Here is a tiny trained network, its code and every weight. The questions are about switching its units off for an input and a class, where a switched-off unit gives its printed mean instead of its output.

import numpy as np


def w(rows, s, z=0):
    codes = np.array(rows[::2]) - 128.0
    scale = np.full(codes.shape[1], s)
    scale[-1] = z or s
    return codes * scale


def f(y):
    return np.maximum(y, 0)


def log_softmax(a):
    a = a - a.max(-1, keepdims=True)
    return a - np.log(np.exp(a).sum(-1, keepdims=True))


def net(x, mask):
    res = np.array(x, float).reshape(1, 8) / 4 @ E
    y = f(res @ A[0][:, :-1].T + A[0][:, -1])
    res = res + np.where(mask, y, B[0][:, -1]) @ B[0][:, :-1]
    return log_softmax(res[-1] @ U[:, :-1].T + U[:, -1])


A, B = {}, {}
E = w([
[119,127,130,159,131,104,191,153,128],'x0',
[248,178,116,107,164,144,134,209,195],'x1',
[132,136,112,153,135,97,185,139,121],'x2',
[150,129,196,37,51,178,189,101,14],'x3',
[107,193,113,176,128,183,26,254,79],'x4',
[132,133,45,89,131,130,115,124,119],'x5',
[154,108,199,147,133,163,123,116,130],'x6',
[97,143,44,121,82,63,143,187,140],'x7',
],0.0079)
A[0] = w([
[99,141,115,144,92,108,129,12,46,56],'neuron 1',
[86,87,131,44,37,137,187,60,65,49],'neuron 2',
[127,249,152,90,134,119,159,142,34,172],'neuron 3',
[162,213,98,219,253,126,14,209,149,23],'neuron 4',
[106,120,97,137,174,99,89,47,80,134],'neuron 5',
[67,138,154,152,130,146,97,152,94,137],'neuron 6',
[58,71,77,238,189,69,74,51,218,250],'neuron 7',
[70,124,144,164,93,162,68,207,17,95],'neuron 8',
],0.0068,0.0023)
B[0] = w([
[91,254,199,199,73,207,108,90,149,186],'neuron 1',
[33,178,215,87,27,225,109,64,129,224],'neuron 2',
[199,24,49,146,211,72,176,86,99,186],'neuron 3',
[110,157,155,230,47,228,125,149,201,250],'neuron 4',
[52,97,67,70,183,137,148,36,73,166],'neuron 5',
[170,135,198,139,209,80,55,188,154,162],'neuron 6',
[227,91,98,30,207,90,105,88,85,254],'neuron 7',
[238,90,134,6,190,104,228,147,119,198],'neuron 8',
],0.0068,0.0097)
U = w([
[189,36,133,39,108,73,131,116,116,175],'0',
[248,124,82,102,197,115,98,193,172,174],'1',
[90,239,112,254,3,166,87,149,186,6],'2',
],0.0068,0.0023)

Each question gives the input, the list of numbers given to net, and the class t.
The units are the neurons (one row each of A and B). Each row of codes is followed by its name. A weight is (code - 128) times the scale printed after its matrix; where a second scale follows, it is the last column's (A, B and U).
mask holds one flag per neuron, in row order. A switched-off neuron (its flag False) gives its mean, the last column of its row in B, instead of its output. The means were averaged over made-up inputs and are rounded, as every weight is.
A unit's drop is (log p(t) with every unit on - log p(t) with that unit switched off) / (log p(t) with every unit on - log p(t) with every unit switched off).
The circuit of an input: a set's keep is (log p(t) with only the set's units on - log p(t) with every unit switched off) / (log p(t) with every unit on - log p(t) with every unit switched off). Starting from all 8 units, units are removed one at a time, each time the one whose removal leaves the highest keep (on an exact tie, the one counted first), for as long as the keep stays at least 0.8.
units of the circuit, in order: the units of the circuit, biggest drop first
k most important neurons: the k neurons with the biggest drops, biggest first
drop of u: that unit's drop, to one decimal
input [5,-8,-8,1,6,6,6,3], class 0: units of the circuit, in order : neuron 8
input [-4,-8,2,-3,7,8,4,-5], class 1: 3 most important neurons : neuron 8; neuron 6; neuron 2
input [-8,4,-4,-7,3,-1,3,-8], class 2: 2 most important neurons : neuron 4; neuron 8
input [2,-4,-2,7,-2,-7,-1,2], class 2: 2 most important neurons : neuron 1; neuron 2
input [-7,4,7,-7,2,4,3,2], class 2: 2 most important neurons : neuron 4; neuron 8
input [-6,-8,2,-7,0,2,-5,7], class 0: 2 most important neurons : neuron 7; neuron 5
input [-6,2,-8,-5,8,7,-4,-3], class 2: 2 most important neurons : neuron 4; neuron 3
input [-7,-2,-4,2,-4,-3,-3,-2], class 2: 3 most important neurons : neuron 7; neuron 1; neuron 8
input [-7,-3,-7,-6,2,-1,-8,4], class 1: 3 most important neurons : neuron 7; neuron 2; neuron 4
input [-4,-2,8,2,-7,0,6,1], class 2: drop of neuron 1 : 0.2
input [5,-7,2,2,6,-2,2,2], class 0: drop of neuron 4 : 0.1
input [-7,0,6,5,-4,-4,6,2], class 2: drop of neuron 3 : 0.0
input [0,-3,-7,-4,6,2,-5,-2], class 1: drop of neuron 8 : 0.5
input [2,8,8,0,1,7,2,4], class 2: units of the circuit, in order : neuron 7
